Below are the code and all the weights of a small trained network. Each question names an input and a class and asks about switching units off, where a switched-off unit gives its printed mean instead of its output.

import numpy as np


def w(rows, s, z=0):
    codes = np.array(rows[::2]) - 128.0
    scale = np.full(codes.shape[1], s)
    scale[-1] = z or s
    return codes * scale


def norm(h):
    return h / np.sqrt((h * h).mean(-1, keepdims=True) + 1e-5)


def f(y):
    return y / 2 * (1 + np.tanh(0.7978845608 * (y + 0.044715 * y**3)))


def log_softmax(a):
    a = a - a.max(-1, keepdims=True)
    return a - np.log(np.exp(a).sum(-1, keepdims=True))


def net(x, mask):
    res = np.array(x, float).reshape(1, 4) / 4 @ E
    u = 0
    for l in range(4):
        y = f(norm(res) @ A[l][:, :-1].T + A[l][:, -1])
        res = res + np.where(mask[u : u + 4], y, B[l][:, -1]) @ B[l][:, :-1]
        u += 4
    return log_softmax(norm(res)[-1] @ U[:, :-1].T + U[:, -1])


A, B = {}, {}
E = w([
[167,117,255],'x0',
[86,157,146],'x1',
[112,80,97],'x2',
[168,162,151],'x3',
],0.0089)
A[0] = w([
[122,75,221,147],'0.n0',
[145,68,94,160],'0.n1',
[195,255,58,3],'0.n2',
[156,106,135,23],'0.n3',
],0.0094,0.0025)
B[0] = w([
[161,135,226,254],'0.n0',
[135,149,93,195],'0.n1',
[2,42,214,194],'0.n2',
[121,103,122,110],'0.n3',
],0.0085,0.0034)
A[1] = w([
[144,117,157,69],'1.n0',
[61,107,146,109],'1.n1',
[105,2,188,2],'1.n2',
[169,142,181,141],'1.n3',
],0.0092,0.0015)
B[1] = w([
[143,118,211,149],'1.n0',
[43,129,1,196],'1.n1',
[72,87,125,252],'1.n2',
[125,153,86,253],'1.n3',
],0.0091,0.0022)
A[2] = w([
[149,31,159,7],'2.n0',
[1,122,202,85],'2.n1',
[11,206,153,110],'2.n2',
[156,121,112,99],'2.n3',
],0.0053,0.0017)
B[2] = w([
[20,80,209,117],'2.n0',
[182,2,125,250],'2.n1',
[190,81,125,216],'2.n2',
[13,187,128,104],'2.n3',
],0.0081,0.0012)
A[3] = w([
[61,124,197,144],'3.n0',
[247,179,121,213],'3.n1',
[2,31,225,184],'3.n2',
[166,147,141,4],'3.n3',
],0.0052,0.0022)
B[3] = w([
[127,23,160,160],'3.n0',
[88,127,127,169],'3.n1',
[205,1,72,253],'3.n2',
[120,96,216,93],'3.n3',
],0.0086,0.0029)
U = w([
[108,150,27,219],'0',
[112,2,127,174],'1',
[194,108,241,133],'2',
[169,250,227,39],'3',
[103,123,39,4],'4',
],0.0096,0.0029)

Each question gives the input, the list of numbers given to net, and the class t.
The units are the neurons (one row each of A and B). Each row of codes is followed by its name. A weight is (code - 128) times the scale printed after its matrix; where a second scale follows, it is the last column's (A, B and U).
mask holds one flag per neuron, layer by layer. A switched-off neuron (its flag False) gives its mean, the last column of its row in B, instead of its output. The means were averaged over made-up inputs and are rounded, as every weight is.
A unit's drop is (log p(t) with every unit on - log p(t) with that unit switched off) / (log p(t) with every unit on - log p(t) with every unit switched off).
The circuit of an input: a set's keep is (log p(t) with only the set's units on - log p(t) with every unit switched off) / (log p(t) with every unit on - log p(t) with every unit switched off). Starting from the 12 units with the biggest drops (on a tie, the unit counted first), units are removed one at a time, each time the one whose removal leaves the highest keep (on an exact tie, the one counted first), for as long as the keep stays at least 0.8.
circuit, biggest first: the units of the circuit, biggest drop first
top k neurons: the k neurons with the biggest drops, biggest first
k most important neurons of layer l: the k neurons of layer l with the biggest drops, biggest first
drop of u: that unit's drop, to one decimal
input [0,2,3,2], class 0: circuit, biggest first => 0.n0, 0.n2
input [-6,-3,-3,7], class 1: circuit, biggest first => 0.n2
input [-8,5,-1,7], class 1: top 3 neurons => 0.n2, 1.n3, 2.n1
input [-6,0,-4,1], class 1: top 3 neurons => 0.n2, 1.n3, 2.n1
input [0,-3,3,1], class 0: top 2 neurons => 0.n2, 0.n0
input [0,2,1,1], class 0: 2 most important neurons of layer 3 => 3.n1, 3.n0
input [-1,-4,7,1], class 0: top 2 neurons => 0.n2, 3.n2
input [2,-7,-2,3], class 3: 2 most important neurons of layer 1 => 1.n3, 1.n2
input [0,1,7,5], class 0: 3 most important neurons of layer 0 => 0.n2, 0.n0, 0.n1
input [-4,-2,-6,1], class 1: drop of 0.n2 => 2.0
input [-3,3,-4,2], class 1: drop of 0.n2 => 1.5
input [-4,4,-3,8], class 1: drop of 0.n2 => 1.1
